Below is a small trained network, with its code and all its weights. Each question gives an input and a target symbol and asks what happens when units are switched off, that is, made to give their printed mean instead of their output.

import numpy as np


def w(rows, s, z=0):
    codes = np.array(rows[::2]) - 128.0
    scale = np.full(codes.shape[1], s)
    scale[-1] = z or s
    return codes * scale


def f(y):
    return np.maximum(y, 0)


def softmax(a):
    e = np.exp(a - a.max(-1, keepdims=True))
    return e / e.sum(-1, keepdims=True)


def log_softmax(a):
    a = a - a.max(-1, keepdims=True)
    return a - np.log(np.exp(a).sum(-1, keepdims=True))


def net(x, mask):
    ids = ['ΘΛΣΨεημω'.index(c) for c in x.split()]
    T = len(ids)
    res = E[ids] + P[:T]
    r = res
    for j in range(3):
        rows = slice(2 * j, 2 * j + 2)
        q, k, v = (r @ M[0][rows].T for M in (Q, K, V))
        z = softmax(np.where(np.tri(T) > 0, q @ k.T / 2**0.5, -1e9)) @ v
        o = O[0][rows]
        res = res + np.where(mask[j], z, o[:, -1]) @ o[:, :-1]
    y = f(res @ A[0][:, :-1].T + A[0][:, -1])
    res = res + np.where(mask[3:15], y, B[0][:, -1]) @ B[0][:, :-1]
    return log_softmax(res[-1] @ U[:, :-1].T + U[:, -1])


Q, K, V, O, A, B = {}, {}, {}, {}, {}, {}
E = w([
[89,136,118,70],'Θ',
[104,66,157,49],'Λ',
[184,86,74,52],'Σ',
[189,43,174,75],'Ψ',
[147,170,212,171],'ε',
[184,255,169,181],'η',
[121,209,154,171],'μ',
[149,213,166,159],'ω',
],0.015)
P = w([
[143,80,43,249],'0',
[135,113,104,180],'1',
[136,127,121,163],'2',
[132,132,134,149],'3',
[126,140,144,141],'4',
[124,147,152,134],'5',
[129,155,161,124],'6',
[123,161,171,118],'7',
[126,167,181,112],'8',
[124,175,185,103],'9',
[124,179,201,96],'10',
[127,175,205,92],'11',
],0.012)
Q[0] = w([
[155,75,108,48],'h1',
[153,118,49,83],'h1',
[146,73,103,4],'h2',
[160,125,127,108],'h2',
[106,129,158,163],'h3',
[183,187,133,159],'h3',
],0.019)
K[0] = w([
[166,177,191,11],'h1',
[138,153,213,81],'h1',
[103,192,176,25],'h2',
[131,162,175,130],'h2',
[31,108,148,179],'h3',
[96,108,32,167],'h3',
],0.012)
V[0] = w([
[97,84,254,51],'h1',
[172,135,198,224],'h1',
[28,242,210,101],'h2',
[112,208,31,138],'h2',
[74,72,5,208],'h3',
[161,150,110,183],'h3',
],0.0099)
O[0] = w([
[101,90,184,203,105],'h1',
[160,116,14,255,129],'h1',
[63,153,36,159,2],'h2',
[114,227,129,103,105],'h2',
[31,123,163,171,178],'h3',
[75,177,75,99,150],'h3',
],0.0099,0.0073)
A[0] = w([
[161,46,101,104,78],'n1',
[105,204,128,222,190],'n2',
[158,137,164,192,131],'n3',
[94,46,94,107,111],'n4',
[220,106,174,134,166],'n5',
[107,104,178,141,156],'n6',
[106,202,131,169,187],'n7',
[97,49,48,130,114],'n8',
[3,136,99,112,254],'n9',
[121,106,123,62,131],'n10',
[194,197,202,156,170],'n11',
[58,148,197,189,28],'n12',
],0.011,0.0065)
B[0] = w([
[105,82,107,64,179],'n1',
[139,58,129,98,170],'n2',
[104,87,108,176,168],'n3',
[85,167,195,65,157],'n4',
[137,192,43,163,253],'n5',
[140,177,131,83,191],'n6',
[148,102,188,47,173],'n7',
[18,175,173,141,150],'n8',
[208,146,249,208,162],'n9',
[141,162,83,111,170],'n10',
[80,108,98,178,243],'n11',
[1,87,21,60,152],'n12',
],0.0081,0.014)
U = w([
[66,34,188,65,55],'Θ',
[24,95,80,152,101],'Λ',
[76,254,89,149,58],'Σ',
[135,188,91,240,114],'Ψ',
[149,4,95,171,253],'ε',
[192,165,5,45,121],'η',
[187,157,227,190,150],'μ',
[174,142,141,150,145],'ω',
],0.0073,0.0043)

Each question gives the input, a string of symbols that net reads in full, and the target symbol t.
The units are the heads (2 rows each of Q, K, V and O) and the neurons (one row each of A and B). Each row of codes is followed by its name. A weight is (code - 128) times the scale printed after its matrix; where a second scale follows, it is the last column's (O, A, B and U).
mask holds one flag per unit, heads first, then neurons. A switched-off unit (its flag False) gives its mean, the last column of its rows in O or B, instead of its output. The means were averaged over made-up inputs and are rounded, as every weight is.
A unit's drop is (log p(t) with every unit on - log p(t) with that unit switched off) / (log p(t) with every unit on - log p(t) with every unit switched off).
The circuit of an input: a set's keep is (log p(t) with only the set's units on - log p(t) with every unit switched off) / (log p(t) with every unit on - log p(t) with every unit switched off). Starting from the 12 units with the biggest drops (on a tie, the unit counted first), units are removed one at a time, each time the one whose removal leaves the highest keep (on an exact tie, the one counted first), for as long as the keep stays at least 0.8.
circuit, biggest first: the units of the circuit, biggest drop first
most important unit: the unit with the biggest drop
k most important neurons: the k neurons with the biggest drops, biggest first
heads that matter: for each layer, one digit per head in row order, 1 if its drop is at least 0.15 and else 0, layers parted by /
drop of u: that unit's drop, to one decimal
input Ψ Λ Θ Σ Σ Ψ Σ Ψ μ, target Ψ: 2 most important neurons -> [n5 n11]
input Θ η μ ω Σ ε, target Θ: circuit, biggest first -> [h3 n5 n2]
input μ Σ μ Σ Ψ Σ Ψ Σ Ψ Σ, target ε: circuit, biggest first -> [h1 h2]
input Σ Σ Σ Ψ ε Ψ ω Σ Λ Σ, target Θ: 2 most important neurons -> [n5 n4]
input Λ Σ Ψ Σ μ Σ Ψ ε Ψ Σ, target ε: heads that matter -> 101
input Λ ε η Λ ε ε ω μ Ψ μ Σ Θ, target μ: circuit, biggest first -> [h2 n9]
input Σ Σ Σ Σ μ η Ψ Σ ε Ψ Ψ, target ε: circuit, biggest first -> [h1 h2]
input Ψ μ Ψ μ, target Ψ: heads that matter -> 110
input Λ ε ε Λ Σ Σ Σ ω, target Λ: heads that matter -> 011
input ω μ ε η, target η: 3 most important neurons -> [n2 n7 n8]
input ε Σ Σ μ ε, target ε: 2 most important neurons -> [n2 n5]
input η Ψ ε Σ Σ Ψ μ μ, target η: heads that matter -> 100
input Σ η μ Ψ Ψ η Σ Ψ Σ Ψ, target η: 2 most important neurons -> [n5 n9]
input Λ Σ Σ ε ω Σ Θ Σ Σ Σ Σ Λ, target η: circuit, biggest first -> [h3]
input Σ Ψ Ψ Λ Σ Λ Σ, target Θ: most important neuron -> [n4]
input Ψ Σ Σ η ε Σ μ ω, target Ψ: heads that matter -> 110
input η Σ Σ ε Ψ Λ Ψ μ ω, target η: heads that matter -> 100
input Ψ Ψ μ Θ Λ η, target Ψ: heads that matter -> 010
input ε μ Σ ω Ψ μ, target ε: drop of n2 -> 0.5
input Θ Θ μ Λ ε, target Θ: drop of h2 -> 0.1
input ε Σ ε Σ Σ Θ Θ Σ, target μ: drop of n5 -> 0.3
input Ψ Ψ Ψ Θ η μ Ψ Ψ Σ η Σ ε, target Ψ: most important unit -> n5
input Θ Ψ ε μ Θ Σ η, target Θ: drop of h3 -> 0.8
